(in the rows, 128 means zero)
Each row has a class, written as a number after it.
[184,147,133,118,195,108,158,165,102,128,119,120,153,135,155,164,104,186,108,68,98,118,36,152,102,165,137,166,142,112,172,140,127,119,101,136,126,78,126,127,75,147,114,172,128,119,135,185,116,137,176,131,199,171] : 11
[114,180,102,128,165,90,174,147,96,134,141,123,106,152,105,146,123,152,100,134,149,133,118,139,136,138,124,105,173,106,160,125,86,118,153,95,106,112,134,120,133,142,86,127,117,196,162,205,121,167,190,113,142,133] : 9
[168,141,139,139,173,126,131,152,142,125,137,142,170,104,136,162,110,174,127,64,120,113,54,129,93,150,121,182,108,110,181,127,131,141,100,119,143,110,166,145,72,171,151,186,129,111,122,169,121,147,173,108,168,175] : 11
[129,106,125,122,166,138,132,137,71,99,95,95,133,128,156,147,130,169,139,143,127,98,85,118,129,118,160,188,189,128,89,93,126,176,132,152,161,138,144,146,133,151,117,167,127,133,152,127,100,140,224,60,136,109] : 6
[164,138,113,135,176,119,130,108,87,131,146,23,96,145,174,133,131,144,124,90,171,135,150,124,182,147,121,174,163,94,89,136,112,143,95,102,125,103,108,112,166,145,133,124,147,136,123,165,143,166,139,76,115,164] : 6
[163,135,115,122,178,120,128,96,94,130,149,58,116,130,172,130,132,139,131,97,151,142,141,140,165,144,136,160,140,102,91,140,121,131,118,105,131,100,113,113,166,153,153,120,145,116,123,171,144,156,147,96,106,176] : 8
[175,134,147,164,177,106,131,146,130,122,138,152,180,96,131,168,116,154,126,68,114,113,37,116,84,145,128,180,116,94,168,111,125,162,107,127,147,113,149,149,79,160,147,183,115,105,127,159,125,148,166,119,167,177] : 3
[120,100,138,113,184,145,142,149,84,93,90,134,150,120,131,151,117,159,134,140,119,124,100,134,109,119,160,165,156,121,95,98,112,173,160,156,184,142,146,140,121,160,151,179,139,148,154,156,97,136,240,48,129,112] : 9
[153,151,114,135,166,117,141,119,116,116,160,83,105,131,163,136,155,128,141,78,151,152,156,139,158,151,128,179,136,100,88,146,115,131,111,113,149,123,126,117,159,129,120,111,149,109,138,153,146,174,158,91,120,150] : 10
[128,96,139,136,190,131,106,132,87,86,100,153,152,127,129,158,111,136,131,128,148,101,112,131,98,111,158,159,131,159,118,108,142,153,141,131,190,162,168,140,110,147,172,172,126,129,138,144,116,130,227,62,112,123] : 11
[150,151,114,131,169,108,149,101,115,121,143,80,92,134,168,128,139,142,144,86,142,152,170,146,167,167,130,175,151,98,84,142,108,130,111,122,134,114,127,116,167,142,123,112,161,132,138,160,142,178,155,96,121,159] : 9
[107,170,110,125,151,109,180,146,79,130,162,96,102,160,122,125,148,152,89,131,158,121,111,119,140,133,119,100,157,78,161,131,94,122,137,85,108,114,126,113,128,125,56,139,98,190,143,187,101,152,176,125,119,143] : 6
[156,101,98,87,187,140,99,84,140,110,126,101,129,118,104,154,97,132,79,153,113,104,85,127,113,94,165,153,165,119,113,132,119,118,112,80,148,147,129,134,128,135,103,112,128,122,156,134,115,106,129,128,80,134] : 3
[170,144,125,123,177,129,129,106,100,134,137,36,106,151,179,146,134,142,129,102,158,145,164,131,183,151,132,172,146,85,93,149,130,133,114,101,142,96,104,110,177,151,142,111,148,151,125,177,132,154,143,85,110,155] : 2
[153,165,124,111,185,118,142,121,104,120,161,42,110,120,163,119,120,137,125,101,146,126,126,147,158,159,144,174,158,69,109,145,91,144,123,112,143,102,137,107,145,131,146,115,146,165,129,175,110,152,151,84,151,137] : 9
[105,154,100,144,136,114,168,167,112,136,173,156,125,121,88,108,143,150,129,118,145,136,129,133,140,155,117,146,130,114,157,101,109,130,144,96,126,143,152,138,129,159,68,145,104,194,155,183,126,170,184,125,94,121] : 1
[158,119,71,80,149,149,119,93,148,115,142,81,121,113,103,136,105,157,104,135,115,102,101,135,147,115,150,172,177,151,118,134,117,125,100,93,134,130,141,145,156,170,80,123,160,117,156,121,113,114,153,141,87,137] : 4
[169,136,121,153,152,133,134,144,124,122,144,127,172,95,142,159,130,187,123,63,118,94,49,109,102,150,105,166,126,119,166,106,122,165,93,118,129,107,157,154,82,173,131,195,126,96,124,140,117,145,173,102,161,178] : 6
[168,113,75,88,151,146,112,91,141,113,121,93,103,116,116,161,126,157,114,130,106,94,102,117,151,114,162,178,162,126,119,122,127,119,110,81,143,133,136,138,168,173,89,113,142,134,155,122,97,108,138,138,83,132] : 2
[110,161,117,121,161,106,170,159,99,141,152,128,93,159,114,130,152,149,107,125,158,134,136,136,127,134,127,124,133,102,178,149,113,113,145,92,107,117,146,118,123,132,71,141,109,193,135,203,123,164,184,137,133,134] : 11
[128,96,133,138,180,138,114,130,84,75,94,153,164,117,133,167,113,130,131,126,136,114,85,122,104,106,155,155,133,146,103,101,138,171,145,130,197,167,151,142,112,143,153,172,124,103,161,133,110,121,234,47,111,122] : 10
[141,113,89,79,178,145,110,80,147,107,122,83,117,124,107,163,84,147,77,142,106,103,85,134,129,106,165,157,176,104,116,139,109,114,110,76,137,134,124,132,128,144,101,118,134,144,157,151,98,107,129,119,89,144] : 9
[175,125,143,135,170,119,139,172,134,120,132,129,159,99,148,164,110,174,129,56,117,128,54,139,103,159,132,191,136,115,161,123,122,125,88,126,125,93,152,134,83,159,140,168,137,88,127,172,142,161,174,132,184,174] : 11
[101,160,96,135,149,112,154,170,137,137,164,147,125,110,96,99,143,159,142,114,154,137,140,137,140,158,101,141,113,122,164,120,119,129,152,90,127,142,181,133,119,144,80,144,122,182,159,161,133,171,195,136,104,117] : 11
[114,166,128,130,165,104,164,149,96,138,166,122,115,148,117,131,150,130,95,143,155,132,121,128,113,126,131,118,134,71,168,140,102,141,149,92,125,120,135,121,123,123,74,137,101,187,141,192,114,155,183,135,124,122] : 3
[171,128,133,157,167,106,169,146,111,115,130,133,157,115,144,165,95,148,122,72,119,128,35,139,100,146,111,184,124,102,162,118,116,134,110,147,140,84,147,131,88,151,121,162,128,108,122,173,140,144,178,105,186,186] : 5
[166,135,122,140,160,124,169,155,120,115,136,143,156,86,142,171,108,163,124,61,122,125,32,136,99,139,128,171,118,92,148,109,115,141,116,135,148,109,146,136,94,137,128,166,141,106,142,148,128,132,190,111,176,172] : 10
[120,103,123,107,177,144,128,150,91,101,96,132,130,116,146,140,116,160,145,139,136,115,105,142,130,122,165,185,173,137,100,104,135,157,143,154,159,137,171,139,123,150,122,165,143,134,143,142,138,144,231,75,137,110] : 11
[142,89,74,99,170,151,108,83,137,105,135,99,97,101,113,159,86,132,95,124,136,78,118,112,146,109,141,157,161,121,103,103,104,117,111,87,153,157,138,133,146,143,99,141,142,127,156,119,122,104,160,135,78,152] : 6
[179,149,140,135,197,119,160,158,99,128,141,124,153,124,141,170,90,173,107,69,89,111,26,140,96,151,131,168,132,89,182,131,104,123,108,125,137,97,111,123,79,146,129,169,128,107,132,180,106,131,184,129,193,170] : 7
[125,175,110,134,162,97,170,135,92,134,152,137,122,141,102,143,131,140,111,136,139,131,86,131,126,133,131,102,147,118,175,118,100,110,159,89,111,123,137,121,124,144,104,128,104,163,154,199,115,166,180,123,125,142] : 8
[185,112,97,74,192,144,120,113,112,120,135,93,81,120,113,158,126,150,96,136,96,98,125,127,122,105,169,187,193,101,131,145,103,125,125,83,128,132,120,133,144,157,100,105,131,173,134,149,81,116,135,118,98,126] : 2
[95,154,101,141,137,109,162,165,116,136,178,149,132,115,91,108,138,148,124,125,143,136,128,130,143,154,115,138,128,112,156,104,105,125,149,89,131,145,158,134,129,156,66,139,108,192,162,178,122,161,191,127,102,120] : 1
[117,181,113,140,168,85,175,142,96,124,138,132,115,156,106,144,121,145,104,127,148,141,98,137,122,132,126,109,175,96,168,118,84,114,150,104,105,114,132,126,129,154,96,135,115,191,155,216,114,179,199,103,138,133] : 9
[180,144,134,128,190,110,159,164,97,108,126,131,156,127,157,173,108,171,104,55,92,128,19,134,91,148,133,164,131,84,161,131,122,134,106,131,145,84,106,128,81,150,113,175,120,99,143,173,103,136,178,106,183,175] : 10
[103,158,98,133,138,114,174,162,104,127,176,146,124,125,96,101,143,153,120,129,139,133,123,142,145,153,126,139,156,112,154,115,110,126,137,96,119,139,153,132,124,155,59,132,98,193,155,181,113,152,180,126,98,121] : 1
[124,94,127,108,177,149,138,165,75,90,100,131,151,124,120,149,145,156,137,139,116,125,87,133,104,96,164,168,149,120,97,103,115,179,161,148,188,149,142,149,118,159,130,176,128,138,153,146,100,130,242,45,122,107] : 10
[168,133,133,153,171,146,139,143,135,121,157,145,163,91,125,172,105,180,130,70,107,100,55,122,93,149,123,188,110,106,178,116,106,145,99,112,137,121,156,150,82,171,140,185,125,101,119,173,119,149,185,105,154,170] : 7
[116,111,131,111,167,139,138,131,88,88,93,114,141,120,146,152,102,156,139,149,122,116,95,140,121,117,170,175,188,107,96,104,116,167,149,155,168,131,151,134,130,155,129,162,135,142,149,144,109,134,224,52,131,105] : 9
[178,132,139,142,185,107,161,164,90,126,136,147,157,114,138,166,100,162,99,62,102,125,28,138,94,160,132,175,133,108,171,116,115,128,99,132,142,97,108,134,80,171,112,184,121,118,132,193,120,141,172,115,178,180] : 1
[156,159,135,117,176,125,137,116,99,124,173,44,122,109,168,108,147,135,132,103,145,125,119,143,141,156,147,165,140,84,117,149,98,134,129,111,147,100,139,110,139,129,151,112,130,133,125,166,101,153,146,96,139,147] : 8
[164,135,115,113,185,119,119,109,112,134,136,53,108,150,173,131,128,144,137,89,165,143,162,146,175,146,137,180,147,109,94,153,134,126,96,109,130,110,122,113,165,154,142,121,155,134,118,179,155,158,155,101,112,165] : 11
[128,106,143,131,172,126,127,131,88,93,98,126,155,122,141,138,121,140,140,142,118,126,80,129,114,108,165,178,162,111,86,97,141,173,147,159,181,147,146,137,135,138,122,162,139,118,150,128,121,134,221,80,123,113] : 3
[162,134,119,122,185,113,120,117,111,134,149,65,103,143,163,132,130,142,136,80,165,144,174,141,173,148,133,173,148,103,99,147,130,122,98,109,121,113,120,108,164,147,143,120,156,136,115,178,165,171,148,106,109,168] : 11
[159,109,92,79,173,150,108,89,138,110,136,80,123,129,98,139,98,146,78,145,114,109,109,131,125,112,157,149,180,140,116,135,108,113,102,91,138,130,119,143,136,146,93,117,148,132,154,141,101,116,132,116,90,133] : 4
[108,177,102,140,157,96,163,135,105,110,153,129,120,150,126,131,103,140,108,125,145,134,128,139,130,142,141,95,156,89,153,116,95,112,141,105,116,117,126,122,133,140,101,132,121,179,153,201,119,165,189,119,118,134] : 9
[107,161,118,110,159,109,168,156,99,139,157,115,104,161,116,134,150,154,97,126,160,138,125,140,135,137,129,128,134,103,172,148,117,114,136,82,105,110,144,113,127,138,66,137,106,191,133,205,114,157,183,139,121,135] : 11
[127,169,118,136,163,100,168,141,89,138,156,130,127,135,110,138,141,140,108,134,147,125,88,131,115,135,129,109,140,112,173,117,99,114,161,88,110,118,135,118,127,139,101,136,102,172,148,210,113,175,187,126,123,137] : 8
[147,132,133,123,163,124,145,115,104,130,159,38,107,141,165,136,145,138,128,86,165,136,167,151,172,148,130,157,128,97,87,150,130,138,105,110,123,109,98,107,163,140,144,115,154,130,127,168,143,144,139,91,126,175] : 0
[157,108,86,79,182,148,108,87,136,102,124,95,123,129,102,170,100,140,80,135,101,107,80,129,121,88,163,160,168,128,119,139,118,111,116,80,139,145,122,138,129,141,95,113,131,125,161,142,97,104,143,114,90,136] : 10
[168,133,132,137,163,116,152,160,121,111,130,139,171,107,145,171,117,162,122,57,105,139,26,135,103,144,126,183,132,103,149,110,121,142,103,129,141,96,128,139,93,163,126,170,132,81,142,160,126,149,183,109,182,168] : 10
[147,107,75,85,157,168,114,94,156,116,150,93,100,94,91,152,100,158,112,128,110,91,115,132,147,107,155,190,161,134,125,126,104,111,106,83,133,158,146,135,156,162,84,116,155,108,162,124,109,109,167,151,76,132] : 7
[140,178,115,143,167,94,172,154,91,136,147,134,109,157,102,149,147,145,115,134,151,128,117,124,138,138,123,107,161,111,175,112,101,115,159,90,109,117,138,122,140,147,98,121,109,196,148,206,117,179,188,112,130,126] : 2
[176,118,143,153,167,109,147,164,121,112,133,125,161,117,137,163,97,150,122,73,110,131,47,130,104,151,109,187,124,132,166,116,114,135,108,138,136,76,151,130,85,168,130,163,128,81,129,170,139,157,175,100,181,177] : 5
[159,97,79,82,158,157,118,93,149,107,142,116,107,109,103,144,79,135,105,134,120,96,138,131,145,120,157,164,166,140,116,119,116,115,108,102,133,143,137,136,155,153,96,131,154,118,153,126,122,108,153,155,82,143] : 4
[160,143,128,124,174,113,140,130,87,133,167,55,113,117,148,114,143,135,125,103,148,127,115,149,162,155,151,188,152,104,106,135,105,141,108,111,142,117,139,117,149,142,122,120,134,157,117,182,121,149,146,97,141,142] : 1
[126,172,111,149,163,107,167,151,104,142,169,132,110,140,80,140,130,145,120,122,147,122,120,133,127,132,120,132,150,123,179,111,83,111,152,97,105,142,137,125,137,141,95,131,122,178,146,202,125,176,206,127,124,124] : 7
[139,95,73,67,169,155,102,98,155,119,127,106,89,103,113,155,85,149,106,140,133,88,149,135,148,111,162,180,159,138,115,131,127,107,115,91,138,143,159,130,148,146,81,129,144,137,155,121,125,93,161,158,82,137] : 11
[159,98,79,88,167,151,113,92,150,107,140,114,112,111,104,139,79,134,100,140,118,99,137,125,137,116,149,172,158,131,111,117,114,116,111,92,144,146,133,138,153,145,99,131,156,126,161,126,114,102,151,156,83,140] : 4
[148,152,146,109,178,128,149,133,106,129,172,19,111,110,162,110,141,131,128,106,162,119,125,149,151,152,133,167,131,84,115,152,96,145,117,105,141,111,128,107,131,129,152,111,143,158,129,170,107,137,144,84,157,139] : 0
[165,166,129,121,189,122,131,121,96,128,157,43,110,127,168,123,142,141,136,105,152,124,142,131,165,159,140,164,153,85,115,142,107,143,128,101,147,101,140,117,153,134,145,107,135,163,124,171,111,156,153,81,145,136] : 2
[168,135,133,154,173,130,164,141,120,132,144,139,155,86,129,176,85,167,124,55,114,119,47,141,104,141,124,194,110,92,162,104,108,137,113,132,142,114,137,135,98,155,138,179,151,105,123,166,141,149,196,124,172,189] : 7
[136,143,116,116,159,120,160,117,114,123,163,60,99,127,168,122,156,161,163,107,149,145,175,148,166,152,129,174,134,123,89,140,117,124,105,121,113,113,129,122,170,149,124,104,156,112,138,140,137,145,156,96,135,154] : 0
[163,103,94,96,176,145,110,102,117,103,144,81,89,120,116,147,118,144,87,123,113,88,114,124,115,105,161,169,201,111,118,130,95,120,104,97,124,142,122,140,134,152,94,124,133,141,136,140,91,132,145,111,91,131] : 6
[124,90,153,148,175,138,131,132,86,78,109,136,160,109,125,158,106,123,131,128,146,92,93,129,103,114,151,138,111,152,114,101,136,167,148,129,196,169,149,131,103,142,181,171,130,116,151,136,108,109,218,53,123,132] : 0
[130,76,149,130,183,139,137,160,69,87,101,132,142,137,122,146,132,133,137,152,130,124,105,125,91,108,146,176,136,146,115,102,109,167,156,163,187,133,155,139,113,160,142,171,121,141,131,161,102,138,231,27,123,108] : 5
[179,110,110,90,178,148,120,114,124,106,154,100,108,122,99,140,105,129,93,127,110,105,126,133,99,109,166,175,199,110,136,142,90,121,109,102,129,138,122,140,129,150,121,119,139,155,124,157,91,131,136,112,98,126] : 4
[169,103,97,86,176,137,114,113,122,111,145,87,84,141,97,157,115,124,90,141,115,93,119,135,108,100,160,188,186,124,140,146,95,118,122,108,123,124,139,133,135,154,91,107,126,155,126,163,95,120,143,97,105,131] : 5
[158,135,120,139,159,111,154,122,92,130,162,95,97,129,152,124,162,138,143,86,148,150,161,153,167,164,134,192,136,124,91,137,114,128,99,116,136,123,134,123,167,155,112,118,140,131,118,172,150,175,150,105,117,160] : 1
[138,105,104,79,172,157,125,86,144,108,139,76,113,118,104,156,100,142,77,150,115,93,91,142,123,97,156,152,156,123,119,144,114,109,106,82,133,141,117,134,117,145,104,111,132,132,155,145,102,99,124,116,105,145] : 0
[124,158,106,156,152,102,157,140,99,118,161,127,126,144,116,131,122,141,110,114,153,123,121,114,133,143,120,95,139,108,153,98,102,118,129,91,118,137,126,124,129,131,92,142,109,159,146,175,123,175,181,123,100,137] : 6
[114,98,143,117,163,147,152,135,90,92,103,104,133,116,148,147,119,145,140,147,134,104,92,147,122,114,162,170,153,117,92,108,128,170,141,152,181,144,141,136,118,153,134,159,134,124,156,138,121,129,222,55,148,118] : 0
[114,170,105,126,161,99,153,151,105,132,151,126,110,156,123,135,123,150,112,123,157,127,142,147,130,140,139,103,145,103,164,129,112,101,131,106,111,121,135,123,129,131,87,134,117,184,146,202,132,165,190,143,127,131] : 11
[159,133,124,122,175,128,129,97,93,125,152,53,113,130,181,133,133,138,132,102,156,141,150,134,158,147,144,165,131,84,94,145,116,129,112,105,136,101,109,110,166,147,152,125,136,123,118,180,133,153,141,91,104,171] : 8
[107,160,102,138,148,111,158,175,124,125,170,149,131,120,95,114,152,147,132,110,139,147,124,119,128,138,101,129,113,96,162,115,110,143,163,83,135,143,155,130,125,145,83,141,113,173,168,161,109,168,201,108,100,108] : 10
[152,90,90,88,174,142,110,87,131,107,125,83,109,136,98,165,91,129,78,156,117,96,96,133,129,104,152,160,159,152,123,136,114,111,110,91,145,125,139,127,130,146,86,108,120,134,148,151,114,109,131,105,93,138] : 5
[172,138,127,152,175,104,159,147,116,134,128,146,157,88,142,166,116,162,123,67,123,124,39,139,98,144,130,173,131,86,144,112,117,154,117,143,146,106,148,143,96,139,119,169,141,108,138,146,145,137,187,134,189,180] : 3
[165,97,96,89,180,141,122,110,116,115,151,119,89,104,93,149,104,131,88,130,107,101,111,134,115,96,177,194,195,121,121,123,88,110,109,106,130,153,128,143,135,170,94,125,136,160,127,165,104,119,145,125,93,142] : 1
[126,111,125,104,171,141,140,121,74,97,98,119,141,118,158,143,125,155,145,152,114,108,69,140,121,118,179,172,175,129,96,97,127,160,151,149,165,123,150,138,127,149,128,155,126,108,152,136,114,135,218,81,133,128] : 8
[159,142,109,127,165,118,147,120,105,117,158,83,101,133,162,129,165,143,139,83,139,151,160,146,158,153,129,179,139,106,83,150,117,136,111,115,140,118,127,118,162,129,104,110,148,114,136,149,142,170,160,93,122,146] : 10
[172,137,137,157,167,142,139,146,141,122,158,145,169,97,118,169,102,169,133,64,104,100,55,125,99,151,120,192,104,117,185,111,109,147,103,115,142,120,158,149,77,170,153,185,128,94,123,166,117,147,187,119,159,174] : 7
[150,154,128,112,182,120,122,131,118,128,163,51,112,124,159,111,135,138,140,93,162,126,152,147,156,158,140,177,145,102,115,153,109,123,114,112,140,116,154,113,143,130,149,112,142,149,121,170,127,155,158,102,145,139] : 11
[162,139,136,145,164,119,150,156,141,108,135,132,169,87,148,163,87,169,124,64,110,131,37,130,110,159,126,182,135,105,147,104,101,138,100,131,140,93,148,138,89,173,151,170,146,89,143,165,128,163,182,113,176,176] : 9
[117,162,118,121,155,108,179,153,90,131,167,105,109,166,118,122,138,143,95,134,149,144,136,135,137,147,129,116,157,91,164,145,103,121,135,95,104,97,115,118,136,133,62,139,116,189,140,205,107,153,172,142,126,137] : 4
[179,141,137,154,172,116,130,144,135,122,143,147,180,99,133,156,115,163,123,74,110,103,39,120,85,141,127,162,117,98,169,112,129,167,108,126,144,113,156,152,78,159,140,183,124,101,127,158,126,141,176,117,164,177] : 3
[127,100,155,133,162,135,132,153,89,96,113,115,174,131,121,133,121,130,137,143,140,125,115,128,100,123,146,154,143,147,124,95,126,166,151,132,185,130,149,129,126,150,161,176,130,138,142,150,98,126,213,63,123,101] : 4
[175,114,108,94,188,130,108,113,117,113,143,109,102,111,103,149,117,132,91,134,107,105,112,132,96,89,172,182,194,108,121,144,102,133,119,103,127,150,128,138,135,138,101,113,135,144,132,143,105,127,148,131,94,129] : 3
[158,129,123,145,162,104,137,120,102,119,160,75,94,149,161,126,154,124,148,95,154,145,188,141,157,165,117,176,136,114,99,145,111,126,110,128,128,105,135,111,165,130,113,101,138,132,119,167,150,180,147,86,118,149] : 5
[150,100,94,86,186,162,103,82,149,120,142,92,112,117,83,166,92,151,80,138,104,91,106,137,124,101,155,162,161,135,126,130,109,105,108,75,142,152,126,133,134,145,101,120,133,128,149,148,105,112,146,131,79,133] : 7
[171,148,120,130,175,113,144,119,104,130,142,69,103,132,165,131,151,163,152,109,138,157,165,127,179,155,124,180,140,110,96,132,132,130,115,105,124,102,128,112,186,148,121,108,150,128,130,158,135,166,151,104,124,143] : 2
[109,160,124,142,143,109,172,140,111,116,156,122,123,153,120,133,120,130,108,122,152,129,115,142,128,140,128,89,112,112,160,116,117,114,128,96,120,127,110,123,119,139,102,134,115,156,154,192,121,159,173,124,123,137] : 0
[157,146,110,126,176,126,150,123,101,133,168,75,97,127,146,130,146,171,156,101,136,147,165,145,166,149,133,200,143,121,100,134,107,123,108,118,106,123,129,118,184,140,115,112,160,115,124,162,138,163,174,113,122,145] : 7
[128,84,139,132,178,151,131,165,71,99,100,106,146,113,132,141,141,158,129,138,137,110,94,113,102,115,145,172,156,137,100,85,108,178,146,146,183,144,141,147,114,156,143,188,129,142,149,143,96,145,229,44,126,99] : 6
[146,99,86,85,171,159,111,85,135,103,147,121,107,88,116,157,85,127,102,134,119,87,116,127,128,108,166,162,142,109,121,122,107,112,130,87,153,143,141,126,140,144,117,134,127,109,148,129,112,100,152,147,79,156] : 8
[134,106,134,123,168,140,136,130,83,92,87,116,132,123,152,158,120,157,152,147,122,114,97,128,132,125,164,173,173,123,96,91,136,161,145,150,181,131,144,139,143,155,128,155,130,136,151,138,118,143,220,58,125,103] : 2
[136,118,70,81,146,148,118,92,160,107,130,94,104,94,106,154,92,158,109,132,116,103,99,132,141,115,153,179,169,127,115,125,107,121,114,88,138,139,154,135,156,169,86,121,155,129,164,123,109,112,158,122,86,130] : 9
[162,112,90,86,186,158,118,113,131,117,160,102,81,108,92,157,103,145,100,129,99,93,118,140,114,102,172,195,192,119,136,136,79,105,118,94,120,155,130,138,137,151,99,109,147,142,135,153,101,126,164,135,97,122] : 7
[153,168,126,109,188,118,144,120,105,121,162,44,113,121,161,111,128,147,130,106,138,128,126,149,155,161,141,172,165,65,111,148,87,139,121,116,130,104,138,111,143,122,140,110,141,171,129,176,100,152,148,90,152,133] : 9
[160,141,107,141,164,116,139,112,98,122,155,66,89,127,168,120,161,146,149,81,158,135,169,126,169,165,118,177,149,120,83,127,105,140,101,115,135,127,134,124,169,142,120,120,153,117,130,140,143,184,156,84,116,153] : 6
[125,103,139,139,177,138,124,130,84,73,104,146,162,122,127,165,115,129,129,124,137,114,89,127,95,100,158,149,135,140,104,98,138,165,151,136,200,162,154,138,114,138,158,169,127,114,154,137,104,126,234,40,102,122] : 10
[175,137,132,147,160,129,133,157,129,109,138,145,178,103,132,175,120,166,117,62,112,109,43,120,94,143,124,169,115,107,170,121,124,159,105,116,143,108,149,148,77,163,136,183,116,93,139,162,112,139,179,96,168,171] : 10
[149,146,118,124,174,130,148,116,111,133,164,59,92,121,149,126,145,168,152,104,140,146,170,147,169,156,130,199,138,112,95,145,112,123,104,116,122,123,128,113,179,130,106,111,153,119,132,156,131,158,162,113,119,142] : 7
